Each row is followed by its group and then its class within the group.
[ -5  -2   5   7   7   4   2  -3   1   8   4 -11   7   8   9   8  -3 -10
   1   0   5 -10  -9 -17  -2]	sn.F
[ -5   9   4  24   7   8  -1   0  18   3   0   7 -14 -15   8  -7   8  -2
 -22 -10   2   3   7   0  -7]	Dp.Z
[ -5  -5   5  22  10  -2   9   8   0 -21  -2  -9  -3   9  14  -3  -1  -1
  12   9   9 -11  -9  -4 -17]	sn.J
[ -3  13   0   5   3   2  -7  -8  11  12   6  -3  -6 -16   0   6   3   2
 -22  -8  -9   4   5  -6   3]	Dp.X
[ -7   5   4   3   7   2   0   1  15  12   6  -5  -6 -20  -2   9   4   8
 -13 -10 -10   5  -1   1   8]	Dp.X
[-19   6   3  -8  10   3  14  -9   3 -18   7 -17   3  -4   8   1  -5  13
  22  -2   5 -20 -16  -4 -10]	sn.J
[ -4   4   4  19  16   7  -3  19  16  24 -11   5  -8 -17   8   0   0   2
 -32 -14  -7   4  -8 -15   3]	Dp.Z
[-18  17   2  -1   2  -7  -4 -46  11 -21  10  -3  -6 -16   3  11  19   9
  28   1  -6  -6   5  27   7]	Dp.Z
[ 15 -15  -1  29  13   9  -9  56  12  39  -9  19  -4 -13  -6 -19  -7  -3
 -55 -10 -16  27 -10 -13  -1]	Dp.U
[-12  11   3  10   4   1  -6 -14  11  16   2   3  -3 -14   6   1   8 -19
   8  -9  -2   2   3  -1  12]	Dp.Z
[ -7  -2   6   1   2   4  -2   1   0   2   8  -3  10   5   4   3  -2   2
  19   8   5  -8 -20  -5   3]	sn.V
[-10  -2   2   1  10  -3  14   5   0  -8   2 -17   2   3  10   4  -5   1
  -4   5   2 -17 -10 -18  -8]	sn.V
[-14   2   8   6  11   0  12   0   2 -13   3 -16   0  -1  11  -4  -3  -1
   2   4   3 -15 -11 -11 -14]	sn.J
[ -1  11   1  30   8   5 -15   7  10  37  -4   6   3 -10   7  12   6   0
 -22 -11  -8   1  -8  -2  18]	Dp.X
[ -3   2   7   8   8   0   7   0   0   7   1 -16   2   4  14   1  -5  -5
  -1   7   8 -12  -7 -23  -3]	sn.F
[  2   8   3   5   6   1  -2  -4   7  14   6  -8 -13 -24   8   8   1   4
 -22 -14 -10   1   2 -18  -7]	Dp.Z
[ -9   6   7  -9   8  -1  12  -4  10  25   8 -21  12 -10   4  18  -2   7
  -7 -12  -5 -20 -19 -30  14]	sn.F
[ 10  -4  -1  42   7   8 -14  28   7  30  -3  21  -7  -9   4  -7  -4  -3
 -30  -8   1  17  11   0   7]	Dp.X
[-18   8  14 -12  10  -8  20 -32   1 -36   4 -10  -3  -5   9   6   2   3
  11   2   3 -21  10  -7 -12]	sn.V
[  1   4   1  19   4   3 -13  -6   4  -1   1   9  -2  -3   3   2   9   0
   0   4   2  -1  -4  17   5]	Dp.Z
[  3  13   0  11  13  10   3  -7  18   2   1  -4 -18 -17  11  -1   3  -4
 -32 -16  -2  -2  10 -13  -9]	Dp.Z
[  1  -8   7  10  23  -3  22   0   5  13  -1 -19  -4  -2  23   0  -2  -9
 -17  -7   3 -17   4 -42 -16]	sn.F
[  6  -5   0  19   7   8  -3  22  10  21  -3  10 -10 -16  -1 -13  -1   0
 -33 -11  -3  16   2  -6  -7]	Dp.U
[ -3  12  -2  14  10  -2  -1 -23  16  -7   1  -4 -19 -22  11   3   8  -3
 -26 -15  -4   0   9  -4  -2]	Dp.X
[-10   0   3  -7   6  -9   4 -20   2 -12   3 -16  -2  -4  10   2   1   1
   7   0  -2 -28   1 -15 -17]	sn.J
[ -8  11   6  -1   1   4 -10  -6  13  21   4   3   5 -16  -1   7   6  13
 -12  -9  -9   2  -2   1  14]	Dp.Z
[  4   7  -1  17  -2  -2  -4  -7  11   9  -5   4  -9 -16   4  -2   6  -1
 -22 -15  -5   9  12  -2  -2]	Dp.X
[-20  -1   6  -6  -1  -2   7 -17  -7 -26   7  -7  13   9   4  -1   1   8
  41  15   6 -17 -11   6  -5]	sn.V
